Below is a small trained network, with its code and all its weights. Each question gives an input and a target symbol and asks what happens when units are switched off, that is, made to give their printed mean instead of their output.

import numpy as np


def w(rows, s, z=0):
    codes = np.array(rows[::2]) - 128.0
    scale = np.full(codes.shape[1], s)
    scale[-1] = z or s
    return codes * scale


def f(y):
    return y / 2 * (1 + np.tanh(0.7978845608 * (y + 0.044715 * y**3)))


def softmax(a):
    e = np.exp(a - a.max(-1, keepdims=True))
    return e / e.sum(-1, keepdims=True)


def log_softmax(a):
    a = a - a.max(-1, keepdims=True)
    return a - np.log(np.exp(a).sum(-1, keepdims=True))


def net(x, mask):
    ids = ['αβδεηθλσφψ'.index(c) for c in x.split()]
    T = len(ids)
    res = E[ids] + P[:T]
    r = res
    for j in range(3):
        rows = slice(3 * j, 3 * j + 3)
        q, k, v = (r @ M[0][rows].T for M in (Q, K, V))
        z = softmax(np.where(np.tri(T) > 0, q @ k.T / 3**0.5, -1e9)) @ v
        o = O[0][rows]
        res = res + np.where(mask[j], z, o[:, -1]) @ o[:, :-1]
    y = f(res @ A[0][:, :-1].T + A[0][:, -1])
    res = res + np.where(mask[3:7], y, B[0][:, -1]) @ B[0][:, :-1]
    return log_softmax(res[-1] @ U[:, :-1].T + U[:, -1])


Q, K, V, O, A, B = {}, {}, {}, {}, {}, {}
E = w([
[163,70,86,159,56],'α',
[88,237,76,138,133],'β',
[232,235,201,162,81],'δ',
[189,208,184,130,96],'ε',
[129,137,85,216,70],'η',
[192,12,184,1,103],'θ',
[170,116,114,135,227],'λ',
[125,138,138,94,111],'σ',
[139,81,102,187,91],'φ',
[45,106,126,102,5],'ψ',
],0.017)
P = w([
[249,187,34,121,66],'0',
[119,65,185,132,102],'1',
[71,138,179,206,133],'2',
[154,92,1,134,99],'3',
[105,67,147,121,144],'4',
[39,129,171,198,143],'5',
[124,138,25,110,122],'6',
[94,96,143,96,176],'7',
[37,154,196,177,137],'8',
[83,150,7,118,132],'9',
],0.014)
Q[0] = w([
[87,133,147,118,67],'h0',
[73,177,60,88,96],'h0',
[205,114,51,78,139],'h0',
[101,165,125,178,130],'h1',
[93,147,75,107,166],'h1',
[52,130,247,244,154],'h1',
[133,112,143,98,58],'h2',
[240,84,110,103,191],'h2',
[95,106,202,185,195],'h2',
],0.011)
K[0] = w([
[51,95,193,100,99],'h0',
[116,151,144,136,127],'h0',
[217,90,182,221,110],'h0',
[144,122,154,141,153],'h1',
[109,118,85,103,132],'h1',
[92,96,206,177,146],'h1',
[108,88,189,128,95],'h2',
[211,103,149,214,112],'h2',
[111,99,116,64,250],'h2',
],0.011)
V[0] = w([
[133,156,196,159,203],'h0',
[193,123,83,147,133],'h0',
[118,111,147,133,77],'h0',
[60,89,185,140,152],'h1',
[151,141,88,69,130],'h1',
[179,135,6,75,122],'h1',
[136,152,112,194,191],'h2',
[156,102,146,90,214],'h2',
[72,167,80,145,107],'h2',
],0.012)
O[0] = w([
[182,155,56,155,172,22],'h0',
[234,184,101,100,45,119],'h0',
[141,65,140,193,135,196],'h0',
[134,102,141,74,30,50],'h1',
[226,171,156,178,114,130],'h1',
[191,120,128,202,232,186],'h1',
[41,133,140,66,15,61],'h2',
[95,83,93,1,68,2],'h2',
[147,177,50,234,52,187],'h2',
],0.0079,0.01)
A[0] = w([
[79,95,66,201,168,88],'n0',
[199,155,52,54,237,2],'n1',
[217,1,123,206,113,180],'n2',
[204,203,72,107,186,30],'n3',
],0.0081,0.0045)
B[0] = w([
[178,150,185,90,136,225],'n0',
[118,181,133,239,104,177],'n1',
[89,123,57,124,81,249],'n2',
[100,8,117,54,98,210],'n3',
],0.011,0.021)
U = w([
[201,142,186,129,86,160],'α',
[234,128,95,170,58,120],'β',
[106,137,95,105,197,219],'δ',
[156,67,119,48,165,254],'ε',
[77,103,198,205,106,19],'η',
[66,139,16,51,64,116],'θ',
[26,254,15,163,48,35],'λ',
[226,149,193,144,55,54],'σ',
[143,244,97,176,162,241],'φ',
[151,126,82,161,173,196],'ψ',
],0.0067,0.0056)

Each question gives the input, a string of symbols that net reads in full, and the target symbol t.
The units are the heads (3 rows each of Q, K, V and O) and the neurons (one row each of A and B). Each row of codes is followed by its name. A weight is (code - 128) times the scale printed after its matrix; where a second scale follows, it is the last column's (O, A, B and U).
mask holds one flag per unit, heads first, then neurons. A switched-off unit (its flag False) gives its mean, the last column of its rows in O or B, instead of its output. The means were averaged over made-up inputs and are rounded, as every weight is.
A unit's drop is (log p(t) with every unit on - log p(t) with that unit switched off) / (log p(t) with every unit on - log p(t) with every unit switched off).
The circuit of an input: a set's keep is (log p(t) with only the set's units on - log p(t) with every unit switched off) / (log p(t) with every unit on - log p(t) with every unit switched off). Starting from all 7 units, units are removed one at a time, each time the one whose removal leaves the highest keep (on an exact tie, the one counted first), for as long as the keep stays at least 0.8.
units of the circuit, in order: the units of the circuit, biggest drop first
most important unit: the unit with the biggest drop
top k neurons: the k neurons with the biggest drops, biggest first
which heads matter: for each layer, one digit per head in row order, 1 if its drop is at least 0.15 and else 0, layers parted by /
drop of u: that unit's drop, to one decimal
input λ β β α ε φ, target λ: which heads matter : 011
input δ θ α, target ε: units of the circuit, in order : [h2]
input β β λ ε β β σ λ σ, target θ: top 2 neurons : [n1 n0]
input σ λ δ σ ε α, target θ: which heads matter : 011
input β ψ β α ε δ ψ, target ψ: top 2 neurons : [n3 n2]
input ε α β ψ λ σ λ η ε λ, target β: units of the circuit, in order : [n1 h0 n3]
input ψ ψ δ δ ψ λ θ θ δ, target ε: which heads matter : 001
input λ ε σ ε ψ β β θ ε η, target β: top 2 neurons : [n0 n3]
input ε λ β α φ, target θ: units of the circuit, in order : [h2 h1]
input φ β β ψ β δ, target λ: top 2 neurons : [n0 n3]
input ψ ψ β ψ η ε ε β α ψ, target φ: top 2 neurons : [n3 n0]
input ε ε θ ψ ψ η η ε ε, target η: top 2 neurons : [n2 n0]
input λ ψ ε β δ ε β, target ψ: top 2 neurons : [n3 n1]
input θ ε η ψ δ ψ ψ η δ φ, target β: top neuron : [n0]
input λ θ φ β σ α ψ ε δ, target η: top 3 neurons : [n2 n0 n3]
input η λ σ, target θ: top 2 neurons : [n0 n1]
input β λ ε β σ δ, target λ: which heads matter : 010
input λ ψ η σ η λ, target θ: which heads matter : 011
input ε σ ψ ψ β, target φ: which heads matter : 001
input θ λ σ α η δ η θ η, target ε: units of the circuit, in order : [h2]
input β φ ψ λ, target β: top 2 neurons : [n3 n1]
input ψ ψ σ α λ, target ε: top 2 neurons : [n2 n1]
input δ θ θ θ α ψ ε λ ψ σ, target β: which heads matter : 111
input ψ σ θ β, target β: top 3 neurons : [n3 n0 n1]
input λ δ δ σ θ σ, target ε: top 2 neurons : [n2 n1]
input η φ ψ β, target β: which heads matter : 110
input λ ψ ε λ σ ε, target θ: most important unit : h1
input ψ ψ α ψ θ ε, target ε: top 2 neurons : [n1 n2]
input β δ λ β η, target λ: drop of h0 : 0.1
